Below is a small trained network, with its code and all its weights. Each question gives an input and a target symbol and asks what happens when units are switched off, that is, made to give their printed mean instead of their output.

import numpy as np


def w(rows, s, z=0):
    codes = np.array(rows[::2]) - 128.0
    scale = np.full(codes.shape[1], s)
    scale[-1] = z or s
    return codes * scale


def softmax(a):
    e = np.exp(a - a.max(-1, keepdims=True))
    return e / e.sum(-1, keepdims=True)


def log_softmax(a):
    a = a - a.max(-1, keepdims=True)
    return a - np.log(np.exp(a).sum(-1, keepdims=True))


def net(x, mask):
    ids = ['αβγζηλξπτψω'.index(c) for c in x.split()]
    T = len(ids)
    res = E[ids] + P[:T]
    u = 0
    for l in range(3):
        r = res
        for j in range(3):
            rows = slice(4 * j, 4 * j + 4)
            q, k, v = (r @ M[l][rows].T for M in (Q, K, V))
            z = softmax(np.where(np.tri(T) > 0, q @ k.T / 4**0.5, -1e9)) @ v
            o = O[l][rows]
            res = res + np.where(mask[u + j], z, o[:, -1]) @ o[:, :-1]
        u += 3
    return log_softmax(res[-1] @ U[:, :-1].T + U[:, -1])


Q, K, V, O = {}, {}, {}, {}
E = w([
[210,218,168,72,170,208],'α',
[162,117,158,199,80,54],'β',
[167,159,155,143,42,121],'γ',
[129,126,219,177,104,120],'ζ',
[77,155,186,95,152,83],'η',
[215,165,103,105,123,140],'λ',
[163,185,146,129,172,188],'ξ',
[74,215,118,138,201,128],'π',
[249,140,89,164,134,212],'τ',
[166,133,137,136,161,172],'ψ',
[96,92,152,162,251,121],'ω',
],0.016)
P = w([
[180,180,184,174,99,115],'0',
[120,125,130,140,95,176],'1',
[153,138,182,148,152,114],'2',
[153,118,75,113,66,84],'3',
[96,139,108,137,100,220],'4',
[142,128,193,134,198,113],'5',
[157,113,55,91,83,92],'6',
[50,145,120,125,113,204],'7',
[122,128,173,123,205,72],'8',
[185,129,60,111,49,106],'9',
[9,120,124,121,109,171],'10',
],0.015)
Q[0] = w([
[99,109,181,63,134,31],'L0H0',
[150,189,174,108,59,71],'L0H0',
[78,117,100,121,167,156],'L0H0',
[134,103,195,163,255,143],'L0H0',
[102,79,87,152,122,86],'L0H1',
[46,193,132,190,169,101],'L0H1',
[99,180,182,204,108,100],'L0H1',
[152,116,174,129,159,171],'L0H1',
[181,204,195,160,42,80],'L0H2',
[192,129,159,77,163,75],'L0H2',
[43,183,96,140,218,29],'L0H2',
[165,138,96,173,219,142],'L0H2',
],0.0099)
K[0] = w([
[77,110,137,114,183,144],'L0H0',
[145,107,148,98,2,118],'L0H0',
[135,183,172,184,182,167],'L0H0',
[32,127,84,151,138,94],'L0H0',
[52,126,113,202,92,140],'L0H1',
[59,118,133,119,74,79],'L0H1',
[101,133,85,181,203,42],'L0H1',
[117,195,123,162,188,187],'L0H1',
[82,159,180,178,69,135],'L0H2',
[219,132,153,137,179,91],'L0H2',
[95,181,108,112,164,100],'L0H2',
[137,155,45,87,183,126],'L0H2',
],0.0086)
V[0] = w([
[51,148,156,64,115,120],'L0H0',
[111,8,40,8,115,141],'L0H0',
[158,216,122,103,114,126],'L0H0',
[120,145,156,107,31,70],'L0H0',
[87,182,160,101,58,194],'L0H1',
[115,181,63,144,47,44],'L0H1',
[87,80,150,135,67,122],'L0H1',
[134,72,183,133,99,162],'L0H1',
[76,143,104,168,70,143],'L0H2',
[190,141,129,2,184,41],'L0H2',
[74,199,126,136,95,102],'L0H2',
[105,84,65,186,124,99],'L0H2',
],0.0077)
O[0] = w([
[113,184,176,38,78,167,109],'L0H0',
[42,105,36,80,142,67,11],'L0H0',
[160,78,114,95,188,219,153],'L0H0',
[139,34,109,109,196,112,158],'L0H0',
[104,143,150,171,87,138,148],'L0H1',
[164,112,106,108,220,178,107],'L0H1',
[125,187,216,112,73,198,113],'L0H1',
[165,131,197,170,75,114,146],'L0H1',
[134,3,115,25,205,59,129],'L0H2',
[155,135,112,160,99,69,82],'L0H2',
[165,135,103,129,202,226,140],'L0H2',
[128,114,111,140,90,153,87],'L0H2',
],0.0061,0.012)
Q[1] = w([
[142,157,136,149,122,104],'L1H0',
[138,113,83,123,124,141],'L1H0',
[119,114,139,122,143,197],'L1H0',
[170,135,139,111,90,104],'L1H0',
[213,146,145,133,161,25],'L1H1',
[138,93,246,215,78,45],'L1H1',
[214,136,115,144,145,80],'L1H1',
[135,105,151,196,143,205],'L1H1',
[135,124,149,137,180,159],'L1H2',
[149,99,137,113,37,143],'L1H2',
[199,103,87,71,99,110],'L1H2',
[144,139,96,156,125,121],'L1H2',
],0.013)
K[1] = w([
[129,163,157,115,88,155],'L1H0',
[155,103,103,122,165,93],'L1H0',
[110,115,97,93,241,169],'L1H0',
[61,172,52,99,83,144],'L1H0',
[82,93,84,141,146,97],'L1H1',
[138,148,154,115,125,62],'L1H1',
[86,115,118,40,109,76],'L1H1',
[187,159,140,226,210,93],'L1H1',
[113,118,116,99,136,105],'L1H2',
[142,89,100,157,3,143],'L1H2',
[188,105,121,67,66,92],'L1H2',
[198,135,142,172,133,172],'L1H2',
],0.011)
V[1] = w([
[64,137,115,81,135,133],'L1H0',
[123,39,74,72,83,200],'L1H0',
[116,124,150,115,160,109],'L1H0',
[79,116,125,157,118,179],'L1H0',
[67,154,138,164,113,187],'L1H1',
[161,178,109,140,137,147],'L1H1',
[168,57,118,101,86,143],'L1H1',
[147,2,188,98,142,31],'L1H1',
[211,87,97,97,67,95],'L1H2',
[147,116,96,151,68,119],'L1H2',
[108,72,92,77,239,158],'L1H2',
[91,118,149,114,104,139],'L1H2',
],0.0097)
O[1] = w([
[53,138,115,108,99,34,8],'L1H0',
[83,57,93,31,106,92,37],'L1H0',
[88,253,102,144,212,159,121],'L1H0',
[37,73,71,219,182,120,137],'L1H0',
[183,138,173,167,21,136,128],'L1H1',
[240,109,93,51,151,154,190],'L1H1',
[198,30,246,144,86,128,114],'L1H1',
[75,128,216,146,155,68,139],'L1H1',
[103,203,179,99,86,75,96],'L1H2',
[97,54,141,94,149,90,101],'L1H2',
[118,147,136,155,97,119,41],'L1H2',
[90,68,67,87,178,106,115],'L1H2',
],0.0056,0.012)
Q[2] = w([
[191,183,143,135,167,20],'L2H0',
[119,139,150,179,135,36],'L2H0',
[81,112,84,51,46,102],'L2H0',
[170,123,116,118,145,110],'L2H0',
[158,137,205,179,101,50],'L2H1',
[113,184,212,169,137,165],'L2H1',
[51,73,178,196,3,83],'L2H1',
[87,120,174,130,151,190],'L2H1',
[111,141,84,99,117,71],'L2H2',
[78,109,161,254,194,74],'L2H2',
[140,186,179,127,114,109],'L2H2',
[79,141,101,173,75,166],'L2H2',
],0.0084)
K[2] = w([
[5,95,63,112,157,89],'L2H0',
[89,106,117,112,150,130],'L2H0',
[128,103,141,115,90,151],'L2H0',
[127,112,143,69,127,121],'L2H0',
[72,160,112,156,116,115],'L2H1',
[147,97,159,142,173,106],'L2H1',
[114,114,76,75,114,132],'L2H1',
[146,156,112,116,166,177],'L2H1',
[124,117,144,137,96,103],'L2H2',
[105,127,163,131,120,157],'L2H2',
[89,109,124,104,185,104],'L2H2',
[154,100,170,140,155,132],'L2H2',
],0.016)
V[2] = w([
[124,85,192,126,116,150],'L2H0',
[102,190,148,47,113,73],'L2H0',
[237,97,95,170,110,88],'L2H0',
[157,228,193,3,167,143],'L2H0',
[168,49,86,149,128,83],'L2H1',
[155,227,131,166,83,66],'L2H1',
[141,94,86,168,79,180],'L2H1',
[110,2,128,18,37,155],'L2H1',
[38,158,152,142,109,190],'L2H2',
[183,85,161,196,122,64],'L2H2',
[157,158,195,76,73,89],'L2H2',
[46,110,137,154,148,74],'L2H2',
],0.0082)
O[2] = w([
[178,197,198,82,55,31,158],'L2H0',
[7,125,172,8,234,155,60],'L2H0',
[223,123,103,103,183,20,190],'L2H0',
[62,151,231,60,189,136,173],'L2H0',
[251,112,83,148,146,135,102],'L2H1',
[70,139,136,137,143,128,157],'L2H1',
[122,180,65,56,115,203,150],'L2H1',
[169,109,126,65,91,122,2],'L2H1',
[181,143,240,116,115,131,113],'L2H2',
[94,104,32,69,91,104,157],'L2H2',
[1,145,76,93,176,19,128],'L2H2',
[187,62,147,224,139,121,44],'L2H2',
],0.0059,0.038)
U = w([
[106,183,172,90,131,138,2],'α',
[151,112,186,171,217,87,93],'β',
[135,140,208,82,111,140,84],'γ',
[78,203,196,138,3,98,159],'ζ',
[82,150,215,129,140,163,218],'η',
[123,130,161,117,193,114,114],'λ',
[112,160,158,135,107,165,101],'ξ',
[132,114,171,154,144,208,131],'π',
[132,128,134,146,140,127,176],'τ',
[114,139,163,139,116,151,174],'ψ',
[84,140,129,220,129,129,113],'ω',
],0.0075,0.004)

Each question gives the input, a string of symbols that net reads in full, and the target symbol t.
The units are the heads (4 rows each of Q, K, V and O). Each row of codes is followed by its name. A weight is (code - 128) times the scale printed after its matrix; where a second scale follows, it is the last column's (O and U).
mask holds one flag per head, layer by layer. A switched-off head (its flag False) gives its mean, the last column of its rows in O, instead of its output. The means were averaged over made-up inputs and are rounded, as every weight is.
A unit's drop is (log p(t) with every unit on - log p(t) with that unit switched off) / (log p(t) with every unit on - log p(t) with every unit switched off).
The circuit of an input: a set's keep is (log p(t) with only the set's units on - log p(t) with every unit switched off) / (log p(t) with every unit on - log p(t) with every unit switched off). Starting from all 9 units, units are removed one at a time, each time the one whose removal leaves the highest keep (on an exact tie, the one counted first), for as long as the keep stays at least 0.8.
circuit, biggest first: the units of the circuit, biggest drop first
unit that matters most: the unit with the biggest drop
heads that matter: for each layer, one digit per head in row order, 1 if its drop is at least 0.15 and else 0, layers parted by /
drop of u: that unit's drop, to one decimal
input ζ ζ ζ η ζ ζ η ζ ω, target ω: circuit, biggest first => [L1H1 L2H0 L1H2]
input α ζ ψ π ω γ ζ ζ ζ ζ τ, target α: unit that matters most => L2H2
input η β λ α β ζ η ζ γ, target η: circuit, biggest first => [L2H0 L1H1]
input π ζ ζ β, target β: circuit, biggest first => [L0H0 L1H1]
input α η ζ ζ ζ ζ ω ζ ω β τ, target α: heads that matter => 100 / 110 / 001
input η ζ ζ η η π ψ η ψ, target η: heads that matter => 100 / 100 / 111
input η ψ η τ ξ ζ τ ζ γ ζ ξ, target η: heads that matter => 000 / 100 / 110
input ζ ω ζ α ζ, target ζ: circuit, biggest first => [L2H0 L0H1 L0H0]
input β ζ β η, target η: circuit, biggest first => [L2H0 L1H2 L1H1]
input ζ λ λ ζ β ζ λ η ψ, target η: circuit, biggest first => [L2H0 L1H0]
input β η η η ζ η ζ α, target β: heads that matter => 100 / 010 / 101
input ζ ω ζ η β β ψ β ψ ω α, target ζ: circuit, biggest first => [L2H0 L0H0 L1H0]
input ω ζ ψ η γ ζ ζ π, target ω: circuit, biggest first => [L1H0 L2H1 L2H0 L1H2]
input ω ζ η β ζ, target ω: circuit, biggest first => [L1H0 L2H1 L2H0 L0H0]
input ζ ζ ζ ζ β τ β, target β: circuit, biggest first => [L1H1 L0H0]
input τ β ζ η ζ α ζ η, target τ: heads that matter => 100 / 010 / 100
input ζ τ λ ζ ζ λ ζ η, target ζ: heads that matter => 110 / 110 / 100
input ω γ ξ β ζ ζ α η ψ λ η, target ω: unit that matters most => L1H0
input ζ ζ ζ ζ ζ β ζ ξ λ ζ η, target ζ: circuit, biggest first => [L2H0 L0H0]
input τ α ζ τ α π, target π: unit that matters most => L1H2
input ζ ζ ψ ω, target ω: heads that matter => 100 / 100 / 100
input β η η η ζ η β, target η: heads that matter => 110 / 110 / 100
input γ η ω α η π, target π: circuit, biggest first => [L2H0 L1H2 L2H2]
input η η η ζ τ τ, target η: circuit, biggest first => [L2H0 L1H0 L1H1]
input τ β ζ β ζ η ζ β α, target η: heads that matter => 100 / 110 / 100
input β η β ζ λ ζ β ξ, target β: drop of L0H0 => 0.3
input β ξ α, target β: unit that matters most => L0H0
input α ψ τ η η ζ ζ ζ ζ τ ξ, target α: drop of L2H0 => 0.1
input τ η λ ζ ζ, target τ: drop of L2H2 => 0.1
input γ η η ζ β η, target η: drop of L0H0 => 0.2
